A =
[[ 1.1 -0.1  0.0  0.3  0.7  0.9  0.7  1.8 -1.4  1.1  1.1  1.2  0.1  0.7]
 [ 0.9  0.4  0.5  0.7  0.9  0.7  0.7  1.3 -0.4  0.8  1.0  0.9  0.4  0.9]
 [ 1.3  0.3  1.0  2.4  1.9  1.4  0.3  0.4  0.1 -1.5  0.4  0.6  0.2 -0.5]
 [ 1.5  1.0  1.2  1.0 -0.1 -0.2  0.1  0.2  1.0  0.6 -0.4  0.9  1.7 -0.2]
 [ 1.3  1.2  1.6  1.3 -0.2  0.1  1.2 -0.1  0.9  1.0  0.8  0.9  0.9  0.6]
 [ 0.6  1.5  1.9  1.9  1.8  0.1  0.8 -0.1  2.6  0.0  0.7 -0.3  1.3  1.4]
 [ 0.8  0.6  0.8  1.1  1.1  1.0  0.6  0.6  0.5  0.1  0.6  0.7  0.6  0.4]
 [ 0.7  0.7  0.7  0.6  0.7  0.6  0.7  0.7  0.8  0.9  0.7  0.7  0.7  0.8]
 [ 1.0  0.4  0.7  0.9  1.2  0.6  0.7  1.3 -0.3  0.7  1.1  0.6  0.4  1.1]
 [ 0.4  1.6  1.7  1.6  1.3  0.3  0.8 -0.4  3.0  0.2  0.5 -0.2  1.4  1.0]
 [ 0.3  1.5  1.5  1.3  1.1  0.4  0.8 -0.4  2.9  0.3  0.4  0.0  1.5  0.9]
 [ 0.7  1.1  0.5  1.0  0.1  0.4  1.1  0.3  0.9  0.7  1.2  0.9  0.1  1.1]
 [ 1.1 -0.3 -0.6 -0.5 -0.2  1.3  0.6  1.9 -2.0  1.5  0.9  1.9 -0.1  0.2]
 [ 0.6  0.7  0.7  0.6  0.6  0.7  0.7  0.8  0.8  0.9  0.7  0.7  0.8  0.8]
 [ 0.8  0.7  0.8  0.9  0.9  0.8  0.6  0.6  0.6  0.4  0.7  0.7  0.7  0.5]]
The 2nd largest entry -> 2.9
The first entry in the row that holds the smallest entry is 1.1
Read off the entry directly below the smallest entry.
A: 0.8
The last entry, reading row by row: 0.5
Read off the entry just left of the smallest entry.
A: 1.9
Read off the entry just right of the largest entry.
A: 0.2
Read off the largest entry in the first row.
A: 1.8
The smallest entry in the first row -> -1.4
Read off the entry just left of the largest entry.
A: -0.4
The 1st entry, reading row by row -> 1.1
Read off the second entry on the main diagonal.
A: 0.4
The smallest entry in the last column: -0.5
The first entry of the largest entry's row: 0.4
Read off the entry just right of -1.4.
A: 1.1
The smallest entry in the last row is 0.4
The 3rd entry in reading order: 0.0
Read off the bottom entry of the column that holds the largest entry.
A: 0.6
Read off the third entry on the diagonal from the top-right corner.
A: 0.6
The entry directly above -0.6 is 0.5
Read off the smallest entry in the first column.
A: 0.3
The bottom-left entry: 0.8
The third-last entry, reading row by row -> 0.7
Read off the second entry on the diagonal from the top-right corner.
A: 0.4
The 4th entry in reading order: 0.3
Read off the entry directly above -2.0.
A: 0.9
